Here is a tiny trained network, its code and every weight. The questions are about switching its units off for an input and a target symbol, where a switched-off unit gives its printed mean instead of its output.

import numpy as np


def w(rows, s, z=0):
    codes = np.array(rows[::2]) - 128.0
    scale = np.full(codes.shape[1], s)
    scale[-1] = z or s
    return codes * scale


def f(y):
    return np.maximum(y, 0)


def softmax(a):
    e = np.exp(a - a.max(-1, keepdims=True))
    return e / e.sum(-1, keepdims=True)


def log_softmax(a):
    a = a - a.max(-1, keepdims=True)
    return a - np.log(np.exp(a).sum(-1, keepdims=True))


def net(x, mask):
    ids = ['αβθλμπστφ'.index(c) for c in x.split()]
    T = len(ids)
    res = E[ids] + P[:T]
    u = 0
    for l in range(3):
        q, k, v = (res @ M[l].T for M in (Q, K, V))
        z = softmax(np.where(np.tri(T) > 0, q @ k.T / 3**0.5, -1e9)) @ v
        res = res + np.where(mask[u], z, O[l][:, -1]) @ O[l][:, :-1]
        u += 1
        y = f(res @ A[l][:, :-1].T + A[l][:, -1])
        res = res + np.where(mask[u : u + 12], y, B[l][:, -1]) @ B[l][:, :-1]
        u += 12
    return log_softmax(res[-1] @ U[:, :-1].T + U[:, -1])


Q, K, V, O, A, B = {}, {}, {}, {}, {}, {}
E = w([
[149,97,253,75,77,165],'α',
[152,217,104,143,124,179],'β',
[135,67,138,127,90,57],'θ',
[113,130,34,138,106,110],'λ',
[80,138,114,120,86,91],'μ',
[96,165,142,75,135,120],'π',
[210,116,167,134,122,79],'σ',
[76,86,132,228,147,176],'τ',
[155,30,98,123,114,141],'φ',
],0.017)
P = w([
[78,165,111,110,158,100],'0',
[93,152,120,104,127,104],'1',
[132,119,132,106,112,111],'2',
[151,120,139,113,88,132],'3',
[157,125,150,118,56,143],'4',
[163,124,162,126,24,153],'5',
[166,123,167,128,3,156],'6',
],0.0063)
Q[0] = w([
[217,47,113,115,177,177],'L0H0',
[102,255,162,134,160,200],'L0H0',
[37,81,175,125,131,40],'L0H0',
],0.021)
K[0] = w([
[253,130,108,75,59,152],'L0H0',
[137,172,190,127,245,179],'L0H0',
[83,68,167,172,81,17],'L0H0',
],0.019)
V[0] = w([
[215,162,150,182,123,95],'L0H0',
[112,157,129,57,254,94],'L0H0',
[143,116,128,143,104,140],'L0H0',
],0.0062)
O[0] = w([
[19,240,210,77,67,73,253],'L0H0',
[165,4,232,176,118,159,18],'L0H0',
[108,171,122,116,107,113,161],'L0H0',
],0.0035,0.0022)
A[0] = w([
[208,179,74,171,146,90,111],'L0N0',
[132,127,120,127,121,148,69],'L0N1',
[91,153,159,147,186,43,4],'L0N2',
[124,123,84,146,153,50,104],'L0N3',
[156,111,39,129,116,142,21],'L0N4',
[69,136,143,162,134,138,63],'L0N5',
[159,118,118,121,206,132,3],'L0N6',
[116,156,137,86,86,179,81],'L0N7',
[54,132,142,136,209,117,104],'L0N8',
[81,101,117,86,75,115,123],'L0N9',
[141,171,113,134,203,55,94],'L0N10',
[117,102,83,171,254,160,79],'L0N11',
],0.009,0.0028)
B[0] = w([
[138,182,156,72,49,166,251],'L0N0',
[122,121,130,127,151,122,129],'L0N1',
[166,133,111,135,178,194,150],'L0N2',
[133,139,100,133,153,183,169],'L0N3',
[150,89,150,112,115,220,162],'L0N4',
[131,153,132,195,80,152,167],'L0N5',
[111,120,165,137,87,129,128],'L0N6',
[122,105,131,118,217,123,202],'L0N7',
[103,168,190,128,62,96,169],'L0N8',
[145,85,92,108,207,126,212],'L0N9',
[150,126,145,133,148,195,174],'L0N10',
[38,107,181,2,44,93,177],'L0N11',
],0.011,0.0027)
Q[1] = w([
[157,121,88,5,126,129],'L1H0',
[114,124,139,74,118,123],'L1H0',
[151,148,101,122,199,83],'L1H0',
],0.013)
K[1] = w([
[227,139,115,134,109,99],'L1H0',
[155,141,103,119,70,161],'L1H0',
[254,112,80,68,207,129],'L1H0',
],0.0074)
V[1] = w([
[149,158,117,210,96,178],'L1H0',
[153,167,141,19,110,78],'L1H0',
[54,125,112,125,255,191],'L1H0',
],0.0091)
O[1] = w([
[90,120,176,113,109,93,118],'L1H0',
[160,125,103,207,177,153,226],'L1H0',
[218,134,106,2,88,67,2],'L1H0',
],0.0075,0.0064)
A[1] = w([
[127,53,153,158,186,98,37],'L1N0',
[58,110,97,80,173,170,66],'L1N1',
[137,189,106,114,160,49,88],'L1N2',
[106,134,108,100,184,115,116],'L1N3',
[111,162,103,175,119,135,47],'L1N4',
[120,40,64,185,141,38,166],'L1N5',
[70,179,92,115,214,91,252],'L1N6',
[139,132,35,146,190,113,53],'L1N7',
[195,143,124,183,190,80,165],'L1N8',
[181,139,141,79,112,89,33],'L1N9',
[75,157,85,141,177,67,33],'L1N10',
[77,208,1,132,104,145,136],'L1N11',
],0.0096,0.0028)
B[1] = w([
[106,168,178,159,112,210,183],'L1N0',
[171,70,133,143,114,76,191],'L1N1',
[162,138,149,98,110,163,140],'L1N2',
[154,112,125,150,130,81,155],'L1N3',
[114,135,99,148,140,137,185],'L1N4',
[98,214,3,117,100,179,183],'L1N5',
[163,145,94,201,233,13,205],'L1N6',
[112,84,181,88,76,112,172],'L1N7',
[133,186,117,138,30,107,254],'L1N8',
[102,174,134,178,129,165,139],'L1N9',
[107,83,129,55,114,83,143],'L1N10',
[30,170,214,56,218,136,205],'L1N11',
],0.012,0.0037)
Q[2] = w([
[36,32,19,103,168,204],'L2H0',
[250,154,104,189,54,172],'L2H0',
[76,203,197,200,202,114],'L2H0',
],0.014)
K[2] = w([
[247,121,56,36,135,145],'L2H0',
[57,53,78,244,155,182],'L2H0',
[134,217,162,195,67,76],'L2H0',
],0.014)
V[2] = w([
[165,126,205,57,60,154],'L2H0',
[102,225,61,75,49,104],'L2H0',
[110,128,93,145,162,254],'L2H0',
],0.0095)
O[2] = w([
[133,128,167,174,169,177,233],'L2H0',
[93,199,96,119,74,199,253],'L2H0',
[229,166,114,1,116,148,156],'L2H0',
],0.0075,0.0036)
A[2] = w([
[124,100,255,89,122,63,134],'L2N0',
[49,85,72,57,185,81,64],'L2N1',
[186,94,104,114,225,132,34],'L2N2',
[63,126,120,137,128,218,76],'L2N3',
[127,48,11,134,116,68,85],'L2N4',
[135,162,51,129,135,10,190],'L2N5',
[76,81,93,47,154,179,4],'L2N6',
[156,83,55,180,27,78,93],'L2N7',
[166,51,178,141,207,131,161],'L2N8',
[147,70,66,147,218,178,173],'L2N9',
[211,155,141,169,161,57,139],'L2N10',
[140,88,171,48,16,88,126],'L2N11',
],0.0091,0.0034)
B[2] = w([
[26,104,93,104,127,193,200],'L2N0',
[208,182,195,123,22,87,167],'L2N1',
[75,108,52,160,142,78,161],'L2N2',
[159,88,122,85,132,108,254],'L2N3',
[188,144,87,50,91,195,159],'L2N4',
[63,77,72,223,217,90,205],'L2N5',
[132,79,206,213,120,100,174],'L2N6',
[114,146,145,145,248,146,182],'L2N7',
[143,127,63,41,145,205,191],'L2N8',
[177,155,169,168,67,68,183],'L2N9',
[111,53,231,119,117,214,225],'L2N10',
[123,130,51,74,121,44,184],'L2N11',
],0.013,0.0071)
U = w([
[156,46,111,55,136,179,3],'α',
[153,135,156,36,198,47,178],'β',
[144,123,22,123,122,129,67],'θ',
[169,25,220,49,122,39,33],'λ',
[137,118,99,141,116,7,114],'μ',
[158,3,114,127,182,76,135],'π',
[152,135,122,217,40,194,228],'σ',
[68,56,91,97,43,87,97],'τ',
[227,33,89,67,109,68,209],'φ',
],0.0052,0.0033)

Each question gives the input, a string of symbols that net reads in full, and the target symbol t.
The units are the heads (3 rows each of Q, K, V and O) and the neurons (one row each of A and B). Each row of codes is followed by its name. A weight is (code - 128) times the scale printed after its matrix; where a second scale follows, it is the last column's (O, A, B and U).
mask holds one flag per unit, layer by layer, with each layer's heads first. A switched-off unit (its flag False) gives its mean, the last column of its rows in O or B, instead of its output. The means were averaged over made-up inputs and are rounded, as every weight is.
A unit's drop is (log p(t) with every unit on - log p(t) with that unit switched off) / (log p(t) with every unit on - log p(t) with every unit switched off).
The circuit of an input: a set's keep is (log p(t) with only the set's units on - log p(t) with every unit switched off) / (log p(t) with every unit on - log p(t) with every unit switched off). Starting from the 12 units with the biggest drops (on a tie, the unit counted first), units are removed one at a time, each time the one whose removal leaves the highest keep (on an exact tie, the one counted first), for as long as the keep stays at least 0.8.
units of the circuit, in order: the units of the circuit, biggest drop first
unit that matters most: the unit with the biggest drop
top k neurons: the k neurons with the biggest drops, biggest first
k most important neurons of layer l: the k neurons of layer l with the biggest drops, biggest first
drop when u is switched off: that unit's drop, to one decimal
input σ σ φ σ, target φ: 3 most important neurons of layer 1	(L1N0 L1N11 L1N5)
input φ σ φ σ σ σ β, target β: units of the circuit, in order	(L1N11 L0H0)
input φ β σ σ μ, target μ: 2 most important neurons of layer 2	(L2N1 L2N5)
input μ α σ σ μ σ, target μ: top 3 neurons	(L1N11 L1N6 L1N5)
input π σ θ σ, target θ: top 3 neurons	(L1N0 L1N5 L1N6)
input φ σ σ φ, target σ: 2 most important neurons of layer 0	(L0N0 L0N4)
input α σ σ μ μ σ, target μ: 3 most important neurons of layer 1	(L1N5 L1N6 L1N11)
input π σ α π σ, target α: top 3 neurons	(L1N0 L0N7 L2N10)
input π τ π π π τ, target π: top 3 neurons	(L0N11 L2N7 L2N3)
input σ σ π φ σ, target π: 3 most important neurons of layer 2	(L2N7 L2N5 L2N10)
input α σ τ σ σ σ φ, target φ: unit that matters most	L2H0
input τ σ σ τ τ θ μ, target μ: top 2 neurons	(L0N9 L1N6)
input λ π π τ σ φ, target φ: top 3 neurons	(L1N11 L0N4 L2N11)
input π α σ π, target σ: top 2 neurons	(L1N8 L1N6)
input σ σ σ σ φ τ, target τ: 2 most important neurons of layer 2	(L2N0 L2N11)
input σ φ σ, target φ: 3 most important neurons of layer 1	(L1N0 L1N11 L1N6)
input π θ σ α, target α: top 2 neurons	(L2N8 L1N5)
input π σ σ π σ, target π: 3 most important neurons of layer 2	(L2N5 L2N7 L2N10)
input τ φ θ, target θ: 2 most important neurons of layer 1	(L1N5 L1N11)
input λ π σ σ π, target σ: most important neuron of layer 0	(L0N0)
input σ τ τ, target τ: most important neuron of layer 0	(L0N0)
input σ π σ σ φ λ, target λ: 3 most important neurons of layer 2	(L2N3 L2N6 L2N1)
input σ α π σ, target α: 2 most important neurons of layer 0	(L0N7 L0N0)
input σ τ π, target π: 3 most important neurons of layer 2	(L2N5 L2N10 L2N2)
input σ σ σ θ σ, target θ: drop when L0N0 is switched off	0.2
input σ σ σ π, target π: drop when L1N6 is switched off	0.8
input σ σ σ λ π β, target β: drop when L0N6 is switched off	0.0
